The symbols move the elements like this.
mh: h>jr, u>zq
jb: h>mh, u>dt
mr: h>ch, u>mn
jl: h>ft, u>lt
ct: h>fm, u>tj
fm: h>fc, u>gq
tr: h>cm, u>bl
tg: h>jb, u>tt
cr: h>hm, u>md
fc: h>rz, u>lq
jt: h>bl, u>cm
pn: h>fq, u>zb
dt: h>tt, u>jb
bb: h>cp, u>gd
jj: h>ct, u>gb
nj: h>cr, u>nf
bl: h>dq, u>tr
zn: h>zz, u>fz
cm: h>qh, u>jt
md: h>nf, u>cr
hm: h>qm, u>rg
lt: h>pn, u>jl
zq: h>dt, u>mh
gd: h>zn, u>bb
cp: h>jt, u>qh
jr: h>zb, u>fq
zb: h>jl, u>pn
ch: h>lq, u>rz
fz: h>bb, u>zn
qm: h>mq, u>tl
tj: h>gb, u>ct
rz: h>mn, u>ch
ds: h>tr, u>dq
zz: h>jj, u>hp
ft: h>ds, u>bh
hp: h>fz, u>zz
bh: h>lt, u>ft
dq: h>bh, u>ds
hg: h>tl, u>mq
nf: h>mr, u>nj
mq: h>tg, u>hg
gb: h>hp, u>jj
mn: h>nj, u>mr
rg: h>md, u>hm
gq: h>tj, u>fm
tl: h>rg, u>qm
fq: h>zq, u>jr
lq: h>gq, u>fc
qh: h>gd, u>cp
tt: h>hg, u>tg

In the rows, 57 stands for zero.

The rows follow the links: the fewer symbols apart two elements are, the more alike their rows tend to be.

Each row is also shifted at random along 2 hidden directions that mean nothing.

Row, then element:
[ 70  60  58  59  65  54  54  53  56  53  64  52  61  55  66  50  54  63  65  58  51  61  59  56  51  57  58  53  49  50  56  64  54  63  59  58  57  42] | dq
[ 64  60  61  48  55  59  61  63  62  54  63  51  55  64  51  68  58  64  54  65  54  63  64  67  46  45  54  48  56  52  55  60  53  65  56  55  58  43] | qm
[ 75  61  61  48  54  56  62  62  62  57  61  49  57  64  52  66  59  68  56  65  53  63  68  64  45  42  57  45  53  45  58  63  48  68  57  55  59  39] | mq
[ 53  52  61  57  55  61  59  52  58  58  55  54  55  61  50  64  57  61  52  60  57  62  61  67  54  53  58  58  57  58  64  54  59  54  62  59  56  64] | tj
[ 79  48  53  64  59  56  58  44  55  54  57  55  59  56  58  53  53  59  61  59  50  56  61  55  60  62  59  61  49  56  59  61  58  59  63  56  56  55] | jl
[ 67  56  56  56  63  58  54  62  56  52  57  56  61  66  49  59  52  69  67  61  54  59  58  61  51  51  56  55  56  44  54  50  52  61  58  57  59  58] | zq
[ 50  55  61  60  51  60  59  48  57  52  61  53  53  61  55  63  53  65  53  56  53  64  61  68  52  50  58  51  52  59  61  59  58  58  61  56  57  52] | lq
[ 59  54  61  60  50  60  58  49  54  55  57  57  54  60  52  60  54  60  55  58  60  63  60  66  54  57  58  57  55  61  63  57  59  54  60  58  57  63] | gq
[ 59  64  59  57  61  54  55  65  54  61  54  59  60  57  60  50  60  58  64  55  61  55  58  52  59  58  59  56  60  47  60  60  52  60  54  63  61  62] | zz
[ 67  55  48  64  55  59  56  54  54  48  59  62  55  59  57  56  50  60  64  54  54  56  54  54  63  60  55  58  57  59  50  53  59  58  57  51  57  57] | rz
[ 71  52  59  52  70  59  56  55  63  54  64  45  67  65  57  64  55  70  60  69  43  64  62  67  40  49  57  54  44  49  48  55  54  65  64  53  53  39] | tr
[ 61  55  57  57  55  53  64  50  58  61  57  50  54  54  57  61  58  60  55  57  53  57  65  55  60  51  62  52  55  51  65  67  51  64  60  59  59  53] | mh
[ 70  58  59  64  60  60  49  56  50  51  57  62  60  63  58  49  49  63  69  53  59  61  54  61  54  61  56  57  54  52  57  54  56  55  58  59  58  61] | pn
[ 79  63  59  55  49  55  59  62  55  59  54  61  52  56  56  54  60  52  60  56  67  57  63  57  62  57  59  58  62  55  67  66  56  54  53  62  61  63] | tg
[ 57  58  60  64  49  59  58  49  55  51  62  57  51  56  58  58  53  57  55  52  58  61  60  63  57  56  56  53  53  63  61  61  61  55  58  56  57  54] | ch

In each set, the symbols that take the first to the second take the third to the fourth. Give the fourth.
Answers are names.
[ 54  51  54  61  59  56  62  45  57  58  56  52  57  52  60  59  56  57  54  58  51  55  60  54  61  57  61  57  54  58  62  61  56  58  62  58  56  56]
to [ 76  56  53  59  53  61  56  59  57  47  61  62  56  62  54  58  52  60  62  58  57  59  56  62  56  58  52  59  55  62  47  55  60  56  56  49  57  53]
as [ 60  64  61  53  64  54  53  67  57  62  56  56  61  61  59  54  60  61  64  59  61  59  59  57  52  54  58  54  58  45  60  59  52  61  55  63  59  55]
to jr

[ 43  56  59  57  55  54  63  50  59  63  55  52  55  53  58  61  61  57  50  56  58  55  63  55  61  54  63  54  58  57  66  63  56  61  60  62  57  56]
to [ 48  50  59  55  65  60  57  50  63  58  63  50  63  60  59  63  57  62  53  64  48  60  56  64  49  56  58  60  49  60  51  51  60  59  64  55  51  49]
as [ 62  49  56  64  59  60  55  50  55  60  56  60  59  53  62  52  57  51  57  55  57  57  53  57  62  69  58  70  56  68  58  56  65  47  61  56  55  66]
to gd

[ 57  59  59  52  54  52  64  54  61  60  58  47  55  56  54  67  60  64  52  61  52  58  67  59  52  44  63  47  56  46  62  65  49  68  59  60  59  46]
to [ 83  59  58  67  60  58  49  55  47  48  59  62  60  60  63  44  50  62  74  54  59  62  57  59  53  65  56  59  51  51  59  59  57  55  58  61  58  59]
as [ 43  58  52  63  58  55  58  54  56  55  56  59  56  56  60  56  53  60  60  51  54  52  55  48  64  57  60  55  59  53  56  56  53  63  58  56  59  57]
to nf

[ 73  60  58  62  65  54  54  53  56  55  64  54  62  55  66  49  55  62  65  57  52  60  61  55  52  59  58  55  49  51  55  64  56  61  59  58  56  45]
to [ 56  60  65  55  61  60  52  66  56  63  55  63  61  57  59  52  63  51  59  58  68  60  51  60  57  66  57  66  61  63  58  54  65  48  55  62  57  68]
as [ 69  59  52  55  55  57  58  70  58  59  53  65  55  58  53  57  59  50  60  58  64  52  54  49  67  62  55  63  67  58  53  54  57  56  52  56  60  66]
to mh

[ 35  52  56  61  59  56  61  44  58  63  55  52  57  50  60  62  59  55  49  55  53  55  57  54  63  59  63  59  56  63  63  58  59  57  62  58  55  60]
to [ 70  57  61  55  65  59  52  62  58  59  59  60  64  60  58  52  59  56  62  62  62  61  56  62  51  64  55  64  54  61  55  55  62  51  59  57  55  60]
as [ 46  56  49  62  60  55  60  52  58  52  60  54  56  58  57  61  51  64  58  55  47  54  55  52  58  54  56  51  56  53  50  54  52  66  59  52  56  50]
to hm

[ 25  58  62  58  60  59  54  58  55  59  57  57  60  62  55  59  56  61  57  55  60  58  50  62  55  57  56  58  59  58  57  45  59  55  60  60  55  67]
to [ 86  57  53  52  67  52  61  59  63  59  60  45  63  58  59  60  58  66  62  70  44  58  69  54  50  50  61  53  49  41  52  65  48  70  61  56  58  37]
as [ 80  58  55  54  52  60  58  62  59  49  62  60  56  66  53  60  54  61  61  62  55  61  59  64  51  53  52  55  55  58  50  57  57  58  55  50  58  49]
to jj

[ 49  49  55  60  63  58  61  44  61  58  60  47  60  55  59  64  55  62  53  61  44  59  61  58  55  54  62  57  50  57  56  56  56  62  65  54  53  49]
to [ 64  63  55  60  51  56  61  59  58  54  60  63  52  51  63  55  59  51  58  53  61  54  58  50  65  61  55  57  61  61  55  63  59  59  51  55  59  52]
as [ 62  60  57  59  52  56  61  48  59  49  65  52  53  56  60  61  53  64  57  56  51  62  64  60  50  49  56  47  51  56  57  65  55  65  58  52  56  38]
to jr

[ 46  53  61  56  54  60  61  46  60  56  61  50  55  63  51  68  54  66  50  62  52  64  62  70  48  48  57  50  51  55  62  55  56  61  63  57  55  53]
to [ 58  61  61  65  62  58  52  53  53  54  60  58  60  54  66  46  54  58  63  52  58  60  55  57  55  63  58  59  53  58  59  58  60  56  57  60  57  57]
as [ 61  54  57  51  63  54  62  60  64  65  55  50  62  56  58  62  64  56  52  66  52  53  61  54  57  55  61  59  56  55  57  59  54  61  59  58  55  53]
to dt

[ 85  56  55  53  65  53  59  60  60  62  56  53  62  54  60  54  61  58  62  63  53  56  65  51  57  59  60  60  54  50  56  66  54  62  59  59  57  50]
to [ 79  60  49  53  57  54  60  67  61  54  58  59  56  59  54  59  58  60  63  60  55  53  62  50  60  54  56  54  59  50  49  61  52  66  52  53  60  47]
as [ 73  60  52  63  59  54  56  57  52  54  55  57  58  56  59  51  51  62  69  54  55  54  59  48  61  56  59  54  58  42  58  61  50  65  57  58  61  55]
to mh

[ 55  51  61  55  54  59  59  55  56  61  51  58  58  59  50  62  60  54  52  60  62  58  57  63  60  59  58  63  61  63  64  52  61  50  60  61  56  72]
to [ 54  59  61  50  54  60  60  63  63  54  63  57  55  63  53  65  58  60  52  62  58  62  58  68  50  51  52  53  58  62  52  55  59  59  55  53  58  52]
as [ 79  58  52  54  59  57  58  67  58  55  54  60  58  65  50  59  55  61  67  62  56  54  58  55  57  55  54  57  61  46  51  54  51  62  54  54  60  59]
to tr

[ 61  49  55  62  60  60  57  48  55  57  57  58  59  55  61  53  56  53  56  58  56  57  54  56  60  67  60  66  54  67  57  56  65  51  62  57  54  64]
to [ 63  53  58  52  58  57  59  61  59  67  51  58  59  55  53  58  64  50  54  62  62  54  58  57  62  62  61  65  61  61  61  56  59  51  58  60  57  68]
as [ 63  63  64  51  66  55  53  68  58  61  59  55  62  62  58  56  60  61  61  62  60  61  59  62  49  55  57  56  56  49  56  58  54  59  57  61  57  54]
to lq

[ 65  52  56  51  60  56  59  60  61  66  51  56  62  57  53  60  63  53  54  63  59  54  60  57  61  59  61  64  61  59  59  58  57  54  58  60  55  66]
to [ 68  54  55  64  50  55  60  49  52  61  51  63  54  48  59  50  59  48  59  51  62  54  57  50  70  67  61  64  60  62  69  65  60  50  58  62  60  69]
as [ 34  56  54  57  58  60  60  54  62  52  63  53  57  61  56  68  54  64  50  58  47  58  54  61  54  51  55  53  55  62  46  49  58  62  58  49  54  49]
to fq

[ 55  57  54  59  53  62  57  59  57  51  61  63  54  61  56  59  53  54  55  56  59  57  50  60  59  61  52  59  58  68  49  52  64  53  56  52  57  59]
to [ 68  63  51  56  54  56  60  65  59  56  58  62  52  54  60  56  59  53  58  56  59  51  58  49  64  59  56  56  63  59  54  62  57  60  52  54  60  52]
as [ 54  63  56  61  51  56  61  55  58  54  63  60  51  53  64  56  57  54  54  53  57  56  58  56  61  58  57  52  58  63  56  65  58  58  55  53  58  48]
to rz

[ 41  57  60  57  59  61  54  62  56  58  55  60  59  64  52  60  56  62  59  57  59  58  52  60  56  57  54  58  61  55  56  46  56  55  57  58  57  69]
to [ 51  62  56  55  64  53  57  58  58  57  59  49  60  59  59  60  55  68  61  58  49  56  62  53  53  47  60  47  56  41  57  60  46  71  57  58  60  45]
as [ 49  56  57  55  60  59  57  66  57  58  54  60  59  65  50  62  56  59  58  59  58  55  54  58  58  53  56  58  63  54  54  47  56  58  56  56  58  64]
to zz

